Here is a tiny trained network, its code and every weight. The questions are about switching its units off for an input and a target symbol, where a switched-off unit gives its printed mean instead of its output.

import numpy as np


def w(rows, s, z=0):
    codes = np.array(rows[::2]) - 128.0
    scale = np.full(codes.shape[1], s)
    scale[-1] = z or s
    return codes * scale


def f(y):
    return np.maximum(y, 0)


def softmax(a):
    e = np.exp(a - a.max(-1, keepdims=True))
    return e / e.sum(-1, keepdims=True)


def log_softmax(a):
    a = a - a.max(-1, keepdims=True)
    return a - np.log(np.exp(a).sum(-1, keepdims=True))


def net(x, mask):
    ids = ['ΔΦζηλμω'.index(c) for c in x.split()]
    T = len(ids)
    res = E[ids] + P[:T]
    u = 0
    for l in range(2):
        r = res
        for j in range(3):
            rows = slice(4 * j, 4 * j + 4)
            q, k, v = (r @ M[l][rows].T for M in (Q, K, V))
            z = softmax(np.where(np.tri(T) > 0, q @ k.T / 4**0.5, -1e9)) @ v
            o = O[l][rows]
            res = res + np.where(mask[u + j], z, o[:, -1]) @ o[:, :-1]
        u += 3
        y = f(res @ A[l][:, :-1].T + A[l][:, -1])
        res = res + np.where(mask[u : u + 8], y, B[l][:, -1]) @ B[l][:, :-1]
        u += 8
    return log_softmax(res[-1] @ U[:, :-1].T + U[:, -1])


Q, K, V, O, A, B = {}, {}, {}, {}, {}, {}
E = w([
[121,49,206,60],'Δ',
[92,44,147,24],'Φ',
[30,92,127,105],'ζ',
[51,59,47,76],'η',
[73,56,234,175],'λ',
[184,253,119,226],'μ',
[13,67,158,220],'ω',
],0.012)
P = w([
[38,198,255,176],'0',
[78,107,77,102],'1',
[83,92,86,119],'2',
[88,79,92,130],'3',
[92,67,91,135],'4',
[94,59,94,143],'5',
[96,52,91,147],'6',
[99,42,88,150],'7',
[103,32,85,146],'8',
[104,22,86,148],'9',
[109,19,75,157],'10',
[108,12,79,152],'11',
[116,4,80,151],'12',
],0.0091)
Q[0] = w([
[152,171,71,128],'L0H1',
[180,172,121,28],'L0H1',
[87,99,181,133],'L0H1',
[160,105,76,95],'L0H1',
[174,139,99,103],'L0H2',
[52,185,98,128],'L0H2',
[124,130,105,105],'L0H2',
[116,140,173,210],'L0H2',
[4,52,130,121],'L0H3',
[65,205,93,88],'L0H3',
[82,198,142,164],'L0H3',
[59,47,143,185],'L0H3',
],0.012)
K[0] = w([
[219,63,172,119],'L0H1',
[136,117,195,2],'L0H1',
[178,143,145,163],'L0H1',
[152,126,138,89],'L0H1',
[129,112,108,82],'L0H2',
[16,179,175,106],'L0H2',
[136,141,116,103],'L0H2',
[132,56,161,97],'L0H2',
[253,196,101,163],'L0H3',
[101,130,216,158],'L0H3',
[84,72,232,97],'L0H3',
[235,158,68,158],'L0H3',
],0.011)
V[0] = w([
[107,101,129,135],'L0H1',
[141,107,154,125],'L0H1',
[177,162,118,151],'L0H1',
[130,164,104,195],'L0H1',
[139,65,174,218],'L0H2',
[157,168,95,246],'L0H2',
[134,158,144,118],'L0H2',
[132,105,181,112],'L0H2',
[168,135,143,144],'L0H3',
[151,102,182,132],'L0H3',
[46,47,98,182],'L0H3',
[118,83,140,90],'L0H3',
],0.012)
O[0] = w([
[8,162,189,121,184],'L0H1',
[129,160,129,144,118],'L0H1',
[148,71,156,153,44],'L0H1',
[133,70,157,111,166],'L0H1',
[158,124,184,144,227],'L0H2',
[121,127,58,143,34],'L0H2',
[71,111,129,212,92],'L0H2',
[45,210,145,83,177],'L0H2',
[127,158,136,157,98],'L0H3',
[158,61,161,145,100],'L0H3',
[77,85,141,141,254],'L0H3',
[92,2,90,96,97],'L0H3',
],0.0068,0.0046)
A[0] = w([
[210,25,59,160,177],'L0N1',
[201,230,163,208,228],'L0N2',
[190,22,159,95,135],'L0N3',
[56,131,237,6,110],'L0N4',
[98,178,114,16,2],'L0N5',
[162,28,61,2,73],'L0N6',
[59,218,125,192,103],'L0N7',
[85,42,136,123,224],'L0N8',
],0.0074,0.0065)
B[0] = w([
[106,113,234,126,152],'L0N1',
[178,90,169,58,150],'L0N2',
[127,156,22,146,166],'L0N3',
[50,181,91,137,224],'L0N4',
[75,63,176,122,138],'L0N5',
[110,144,225,238,171],'L0N6',
[145,90,67,254,143],'L0N7',
[47,128,75,87,245],'L0N8',
],0.007,0.013)
Q[1] = w([
[125,113,131,86],'L1H1',
[122,38,208,85],'L1H1',
[156,201,153,109],'L1H1',
[126,97,135,196],'L1H1',
[78,47,83,144],'L1H2',
[88,156,165,136],'L1H2',
[99,50,149,196],'L1H2',
[155,98,92,77],'L1H2',
[171,76,110,136],'L1H3',
[244,250,109,48],'L1H3',
[103,21,191,131],'L1H3',
[101,224,176,78],'L1H3',
],0.017)
K[1] = w([
[172,128,168,104],'L1H1',
[226,56,70,130],'L1H1',
[99,182,139,172],'L1H1',
[118,76,104,211],'L1H1',
[184,207,79,184],'L1H2',
[207,159,124,99],'L1H2',
[210,184,252,186],'L1H2',
[58,86,85,59],'L1H2',
[68,32,106,153],'L1H3',
[160,63,117,44],'L1H3',
[62,206,236,87],'L1H3',
[231,155,159,16],'L1H3',
],0.011)
V[1] = w([
[113,145,106,160],'L1H1',
[115,155,63,43],'L1H1',
[57,71,88,139],'L1H1',
[96,117,155,94],'L1H1',
[125,181,109,9],'L1H2',
[159,167,115,184],'L1H2',
[142,82,12,111],'L1H2',
[199,91,154,119],'L1H2',
[134,227,105,148],'L1H3',
[142,199,173,124],'L1H3',
[129,109,87,56],'L1H3',
[99,96,152,90],'L1H3',
],0.012)
O[1] = w([
[147,120,150,115,151],'L1H1',
[141,125,128,156,155],'L1H1',
[169,224,164,87,255],'L1H1',
[172,169,86,157,185],'L1H1',
[77,85,169,123,120],'L1H2',
[109,174,96,93,105],'L1H2',
[36,99,93,181,76],'L1H2',
[109,225,175,129,32],'L1H2',
[92,148,95,2,148],'L1H3',
[168,164,191,37,131],'L1H3',
[92,47,165,165,110],'L1H3',
[189,41,139,192,199],'L1H3',
],0.0077,0.019)
A[1] = w([
[123,101,1,149,244],'L1N1',
[18,84,180,86,1],'L1N2',
[116,193,255,115,212],'L1N3',
[23,158,142,254,152],'L1N4',
[204,215,87,102,1],'L1N5',
[72,114,179,182,106],'L1N6',
[192,70,20,136,75],'L1N7',
[217,146,181,37,39],'L1N8',
],0.0088,0.0057)
B[1] = w([
[110,177,254,87,254],'L1N1',
[208,143,185,249,190],'L1N2',
[100,45,23,124,230],'L1N3',
[143,96,27,168,172],'L1N4',
[81,93,188,225,249],'L1N5',
[67,135,81,55,162],'L1N6',
[65,154,137,188,181],'L1N7',
[184,118,91,177,249],'L1N8',
],0.0076,0.0067)
U = w([
[140,76,29,40,111],'Δ',
[124,78,239,102,159],'Φ',
[61,158,141,28,253],'ζ',
[39,89,59,146,58],'η',
[190,150,124,166,123],'λ',
[58,173,3,108,132],'μ',
[91,203,205,134,64],'ω',
],0.007,0.0032)

Each question gives the input, a string of symbols that net reads in full, and the target symbol t.
The units are the heads (4 rows each of Q, K, V and O) and the neurons (one row each of A and B). Each row of codes is followed by its name. A weight is (code - 128) times the scale printed after its matrix; where a second scale follows, it is the last column's (O, A, B and U).
mask holds one flag per unit, layer by layer, with each layer's heads first. A switched-off unit (its flag False) gives its mean, the last column of its rows in O or B, instead of its output. The means were averaged over made-up inputs and are rounded, as every weight is.
A unit's drop is (log p(t) with every unit on - log p(t) with that unit switched off) / (log p(t) with every unit on - log p(t) with every unit switched off).
The circuit of an input: a set's keep is (log p(t) with only the set's units on - log p(t) with every unit switched off) / (log p(t) with every unit on - log p(t) with every unit switched off). Starting from the 12 units with the biggest drops (on a tie, the unit counted first), units are removed one at a time, each time the one whose removal leaves the highest keep (on an exact tie, the one counted first), for as long as the keep stays at least 0.8.
units of the circuit, in order: the units of the circuit, biggest drop first
top k neurons: the k neurons with the biggest drops, biggest first
heads that matter: for each layer, one digit per head in row order, 1 if its drop is at least 0.15 and else 0, layers parted by /
input η Δ λ ω, target η: heads that matter : 001 / 011
input η Δ ω Φ ω λ, target η: units of the circuit, in order : (L1H3; L0H3; L1N4)
input Φ μ Δ Δ μ Φ Φ μ μ η ζ, target Φ: units of the circuit, in order : (L0H1; L0H3; L0N4; L1H3)
input μ Φ μ, target μ: units of the circuit, in order : (L1H3; L0N7)
input Φ Δ Δ μ ζ Φ η η μ, target Φ: units of the circuit, in order : (L0N4; L0H3; L0H2; L1H3)
input η μ Φ ζ ζ μ Φ ζ Φ Φ Φ Δ Φ, target η: top 2 neurons : (L0N6; L0N4)
input μ Φ μ λ, target μ: units of the circuit, in order : (L1H2; L0H2; L0N7)
input η Φ Φ η ω ζ, target η: top 2 neurons : (L1N4; L0N6)
input ω Φ ω, target ω: heads that matter : 000 / 111
input Δ ζ Φ Φ Φ η, target Δ: heads that matter : 111 / 111
input λ λ ω ω, target λ: units of the circuit, in order : (L1H2; L1N8)
input Δ ω Φ μ Φ Φ μ Δ, target Δ: heads that matter : 110 / 111
input Φ η η ω Δ Φ, target Φ: units of the circuit, in order : (L1H2; L0H2; L1H3)
input μ η η, target ω: heads that matter : 011 / 010
input μ λ λ Φ η ω Φ Φ ω ω ζ η, target ζ: units of the circuit, in order : (L1H3)
input ζ μ Δ Δ η ζ Φ μ Φ ζ ω η, target ζ: units of the circuit, in order : (L1H3; L1N1)
input μ ω Φ Δ η Φ Δ Φ Δ Φ Φ ζ μ, target μ: units of the circuit, in order : (L1H2; L1H3; L0N7)
input ω η Φ Δ Δ, target ω: heads that matter : 001 / 111
input ω λ Δ ζ, target ω: heads that matter : 000 / 111
input η ω Φ ζ η Δ η η η, target η: heads that matter : 001 / 011
input η Φ μ ζ λ ω λ μ, target η: top neuron : (L0N6)
input μ Δ μ ω, target μ: heads that matter : 010 / 111
input η ζ Φ μ Φ ζ μ Φ Δ, target η: heads that matter : 111 / 111
input μ Δ Φ λ, target Δ: top 2 neurons : (L0N2; L1N3)
